Here is a tiny trained network, its code and every weight. The questions are about switching its units off for an input and a target symbol, where a switched-off unit gives its printed mean instead of its output.

import numpy as np


def w(rows, s, z=0):
    codes = np.array(rows[::2]) - 128.0
    scale = np.full(codes.shape[1], s)
    scale[-1] = z or s
    return codes * scale


def f(y):
    return y / 2 * (1 + np.tanh(0.7978845608 * (y + 0.044715 * y**3)))


def softmax(a):
    e = np.exp(a - a.max(-1, keepdims=True))
    return e / e.sum(-1, keepdims=True)


def log_softmax(a):
    a = a - a.max(-1, keepdims=True)
    return a - np.log(np.exp(a).sum(-1, keepdims=True))


def net(x, mask):
    ids = ['ΔΦεζημπω'.index(c) for c in x.split()]
    T = len(ids)
    res = E[ids] + P[:T]
    u = 0
    for l in range(3):
        r = res
        for j in range(3):
            rows = slice(3 * j, 3 * j + 3)
            q, k, v = (r @ M[l][rows].T for M in (Q, K, V))
            z = softmax(np.where(np.tri(T) > 0, q @ k.T / 3**0.5, -1e9)) @ v
            o = O[l][rows]
            res = res + np.where(mask[u + j], z, o[:, -1]) @ o[:, :-1]
        u += 3
        y = f(res @ A[l][:, :-1].T + A[l][:, -1])
        res = res + np.where(mask[u : u + 8], y, B[l][:, -1]) @ B[l][:, :-1]
        u += 8
    return log_softmax(res[-1] @ U[:, :-1].T + U[:, -1])


Q, K, V, O, A, B = {}, {}, {}, {}, {}, {}
E = w([
[96,104,152,129,196],'Δ',
[109,134,7,124,199],'Φ',
[84,116,75,110,209],'ε',
[106,87,181,120,109],'ζ',
[141,115,187,67,73],'η',
[221,172,162,105,61],'μ',
[53,135,102,20,132],'π',
[207,29,31,167,57],'ω',
],0.012)
P = w([
[117,162,148,179,170],'0',
[117,193,153,189,197],'1',
[221,72,41,15,111],'2',
[65,131,122,179,2],'3',
[151,53,123,47,117],'4',
[79,178,129,198,51],'5',
],0.0061)
Q[0] = w([
[157,60,92,65,104],'L0H1',
[130,59,126,110,142],'L0H1',
[132,143,152,254,100],'L0H1',
[117,163,52,54,118],'L0H2',
[130,147,123,180,124],'L0H2',
[133,207,126,125,172],'L0H2',
[72,237,145,254,129],'L0H3',
[75,196,113,133,71],'L0H3',
[187,95,118,65,146],'L0H3',
],0.0073)
K[0] = w([
[120,74,101,120,71],'L0H1',
[162,84,142,132,83],'L0H1',
[158,157,97,157,187],'L0H1',
[128,118,97,8,161],'L0H2',
[150,110,126,131,137],'L0H2',
[133,116,90,120,91],'L0H2',
[81,164,115,93,206],'L0H3',
[51,127,129,142,135],'L0H3',
[171,174,106,119,111],'L0H3',
],0.012)
V[0] = w([
[222,52,134,163,150],'L0H1',
[154,68,74,178,173],'L0H1',
[120,13,133,217,180],'L0H1',
[247,78,104,110,206],'L0H2',
[186,172,138,115,86],'L0H2',
[127,138,228,118,225],'L0H2',
[64,177,150,169,215],'L0H3',
[93,121,194,165,72],'L0H3',
[111,113,239,137,252],'L0H3',
],0.0041)
O[0] = w([
[128,128,124,178,94,92],'L0H1',
[38,222,159,169,3,140],'L0H1',
[136,97,88,205,144,47],'L0H1',
[102,36,167,87,118,223],'L0H2',
[57,67,97,152,159,65],'L0H2',
[137,82,109,205,34,143],'L0H2',
[60,205,217,170,74,93],'L0H3',
[180,117,224,88,138,1],'L0H3',
[46,236,153,134,213,76],'L0H3',
],0.004,0.00083)
A[0] = w([
[129,139,129,69,184,147],'L0N1',
[2,114,149,92,94,151],'L0N2',
[88,144,212,131,61,185],'L0N3',
[116,47,41,130,161,245],'L0N4',
[47,92,123,46,150,180],'L0N5',
[84,129,115,180,188,255],'L0N6',
[119,147,163,119,95,116],'L0N7',
[142,181,199,130,61,165],'L0N8',
],0.0083,0.0033)
B[0] = w([
[106,44,81,105,112,169],'L0N1',
[51,180,148,105,239,189],'L0N2',
[150,160,248,56,176,166],'L0N3',
[146,20,125,177,63,254],'L0N4',
[67,3,144,116,222,226],'L0N5',
[48,74,164,164,54,203],'L0N6',
[140,121,149,102,129,129],'L0N7',
[195,125,164,75,167,164],'L0N8',
],0.0062,0.0051)
Q[1] = w([
[95,166,125,171,35],'L1H1',
[101,164,166,140,249],'L1H1',
[37,146,120,149,156],'L1H1',
[130,168,143,132,131],'L1H2',
[136,140,133,119,121],'L1H2',
[156,140,127,85,199],'L1H2',
[153,63,131,142,111],'L1H3',
[172,120,114,67,112],'L1H3',
[156,107,111,62,87],'L1H3',
],0.011)
K[1] = w([
[112,145,100,224,164],'L1H1',
[78,99,179,102,248],'L1H1',
[22,97,94,141,131],'L1H1',
[168,128,119,154,132],'L1H2',
[157,149,112,123,143],'L1H2',
[165,147,139,105,147],'L1H2',
[119,152,136,86,145],'L1H3',
[166,126,140,135,92],'L1H3',
[226,160,141,153,78],'L1H3',
],0.012)
V[1] = w([
[49,2,96,149,246],'L1H1',
[172,51,159,125,192],'L1H1',
[83,104,170,27,159],'L1H1',
[107,194,101,228,229],'L1H2',
[171,81,202,160,116],'L1H2',
[155,234,178,78,104],'L1H2',
[108,206,199,186,202],'L1H3',
[58,129,118,183,165],'L1H3',
[121,172,162,110,148],'L1H3',
],0.0053)
O[1] = w([
[3,226,121,89,11,255],'L1H1',
[133,168,165,37,32,183],'L1H1',
[5,149,122,12,89,200],'L1H1',
[118,102,112,108,63,96],'L1H2',
[100,212,217,114,92,136],'L1H2',
[143,42,122,96,152,41],'L1H2',
[117,169,153,113,122,100],'L1H3',
[114,225,94,152,87,128],'L1H3',
[159,40,108,164,34,123],'L1H3',
],0.0045,0.0054)
A[1] = w([
[110,25,83,214,139,158],'L1N1',
[87,148,221,116,161,235],'L1N2',
[205,122,143,221,56,120],'L1N3',
[51,174,72,222,139,135],'L1N4',
[200,75,66,62,4,212],'L1N5',
[67,151,136,157,68,254],'L1N6',
[70,55,126,13,114,154],'L1N7',
[153,254,181,57,163,151],'L1N8',
],0.007,0.0014)
B[1] = w([
[168,110,254,129,119,175],'L1N1',
[55,247,135,123,135,183],'L1N2',
[67,68,162,163,133,154],'L1N3',
[171,44,62,98,31,197],'L1N4',
[56,144,167,190,222,191],'L1N5',
[121,117,104,217,113,208],'L1N6',
[106,169,156,133,193,249],'L1N7',
[197,170,144,102,166,170],'L1N8',
],0.0063,0.011)
Q[2] = w([
[188,145,151,115,30],'L2H1',
[147,142,163,176,20],'L2H1',
[150,57,129,111,140],'L2H1',
[93,173,177,138,144],'L2H2',
[157,152,166,69,152],'L2H2',
[194,151,152,133,155],'L2H2',
[114,81,76,154,158],'L2H3',
[165,174,103,157,14],'L2H3',
[121,2,131,107,174],'L2H3',
],0.0066)
K[2] = w([
[215,88,95,184,28],'L2H1',
[156,111,75,128,2],'L2H1',
[124,89,103,127,186],'L2H1',
[130,185,148,139,158],'L2H2',
[176,143,101,87,147],'L2H2',
[198,157,145,152,133],'L2H2',
[116,94,145,159,106],'L2H3',
[148,98,6,97,56],'L2H3',
[144,108,208,145,124],'L2H3',
],0.0068)
V[2] = w([
[206,94,118,93,113],'L2H1',
[254,97,171,184,87],'L2H1',
[145,30,92,70,93],'L2H1',
[77,146,138,71,66],'L2H2',
[143,206,106,143,175],'L2H2',
[168,161,56,152,168],'L2H2',
[137,176,37,68,183],'L2H3',
[85,110,203,231,53],'L2H3',
[190,72,168,206,167],'L2H3',
],0.0051)
O[2] = w([
[95,70,217,86,40,56],'L2H1',
[144,90,236,96,80,11],'L2H1',
[152,78,136,72,78,102],'L2H1',
[143,121,195,88,136,175],'L2H2',
[226,98,48,2,203,122],'L2H2',
[116,60,162,127,156,86],'L2H2',
[39,27,193,40,224,93],'L2H3',
[148,169,140,164,51,183],'L2H3',
[185,193,84,94,44,102],'L2H3',
],0.0042,0.011)
A[2] = w([
[86,43,93,196,114,131],'L2N1',
[178,166,121,64,211,5],'L2N2',
[47,195,2,79,121,100],'L2N3',
[154,64,148,125,21,49],'L2N4',
[210,117,197,110,217,123],'L2N5',
[94,195,108,109,173,3],'L2N6',
[195,107,76,102,178,194],'L2N7',
[148,88,83,171,39,101],'L2N8',
],0.0075,0.004)
B[2] = w([
[45,140,119,3,130,186],'L2N1',
[70,69,82,133,41,172],'L2N2',
[180,45,138,185,96,249],'L2N3',
[192,174,79,112,219,157],'L2N4',
[98,10,165,102,147,183],'L2N5',
[201,105,95,163,149,183],'L2N6',
[100,91,115,208,179,146],'L2N7',
[202,165,110,34,126,185],'L2N8',
],0.0068,0.017)
U = w([
[65,172,182,197,76,127],'Δ',
[114,158,55,21,124,39],'Φ',
[37,123,119,109,23,119],'ε',
[48,249,164,119,149,253],'ζ',
[41,197,137,3,163,175],'η',
[124,82,182,142,74,123],'μ',
[99,152,52,119,172,62],'π',
[151,175,112,133,100,166],'ω',
],0.0062,0.0042)

Each question gives the input, a string of symbols that net reads in full, and the target symbol t.
The units are the heads (3 rows each of Q, K, V and O) and the neurons (one row each of A and B). Each row of codes is followed by its name. A weight is (code - 128) times the scale printed after its matrix; where a second scale follows, it is the last column's (O, A, B and U).
mask holds one flag per unit, layer by layer, with each layer's heads first. A switched-off unit (its flag False) gives its mean, the last column of its rows in O or B, instead of its output. The means were averaged over made-up inputs and are rounded, as every weight is.
A unit's drop is (log p(t) with every unit on - log p(t) with that unit switched off) / (log p(t) with every unit on - log p(t) with every unit switched off).
The circuit of an input: a set's keep is (log p(t) with only the set's units on - log p(t) with every unit switched off) / (log p(t) with every unit on - log p(t) with every unit switched off). Starting from the 12 units with the biggest drops (on a tie, the unit counted first), units are removed one at a time, each time the one whose removal leaves the highest keep (on an exact tie, the one counted first), for as long as the keep stays at least 0.8.
circuit, biggest first: the units of the circuit, biggest drop first
unit that matters most: the unit with the biggest drop
top k neurons: the k neurons with the biggest drops, biggest first
which heads matter: for each layer, one digit per head in row order, 1 if its drop is at least 0.15 and else 0, layers parted by /
drop of u: that unit's drop, to one decimal
input ε ε η, target η: circuit, biggest first => L2N3, L2N6
input μ ζ ζ η ζ, target η: circuit, biggest first => L2N3, L2N6
input ω ω η π, target π: top 2 neurons => L0N2, L1N7
input ε μ η, target μ: circuit, biggest first => L1H1, L0N5, L0N2, L2H1
input ε η ε, target η: which heads matter => 001 / 000 / 001
input ζ Δ ζ η ζ, target η: top 2 neurons => L2N3, L0N3
input ζ ω η ζ μ μ, target μ: circuit, biggest first => L1H1, L2H1, L0N2, L1N2
input ε η μ ω μ, target ω: which heads matter => 001 / 101 / 001
input η ζ π μ ε, target π: top 2 neurons => L1N7, L0N5
input μ μ ω Φ ζ, target ω: unit that matters most => L2H3
input η Δ Φ π μ, target π: top 2 neurons => L1N5, L1N4
input Δ ω ζ μ, target μ: top 4 neurons => L0N8, L2N5, L0N3, L0N5
input μ μ ε π ε, target π: top 4 neurons => L1N7, L0N2, L0N5, L1N2
input π ω ω ε μ, target ω: unit that matters most => L0H3
input ε Φ ζ η Φ, target η: top 3 neurons => L2N3, L0N3, L2N1
input π π ω Φ ε, target ω: top 3 neurons => L1N1, L0N4, L1N3
input π η ζ, target π: top 2 neurons => L1N7, L0N5
input ω ε Φ, target ω: which heads matter => 100 / 100 / 001
input ω ω ε ε Δ ω, target ω: top 3 neurons => L1N1, L2N8, L2N4
input Φ ε μ ε, target ε: top 2 neurons => L1N4, L0N2
input ε π μ, target π: which heads matter => 001 / 000 / 100
input Φ η η ε π ζ, target ζ: unit that matters most => L0N3
input ε π ζ, target π: which heads matter => 001 / 100 / 100
input μ ζ ε Φ π, target π: which heads matter => 000 / 100 / 100
input μ ε π ε η, target π: top 2 neurons => L0N5, L1N7
input ε Φ ε η Δ, target η: drop of L2H3 => 0.5
input Δ ε μ ε, target ε: unit that matters most => L1N4
input Φ μ ζ, target μ: drop of L1H1 => 1.8
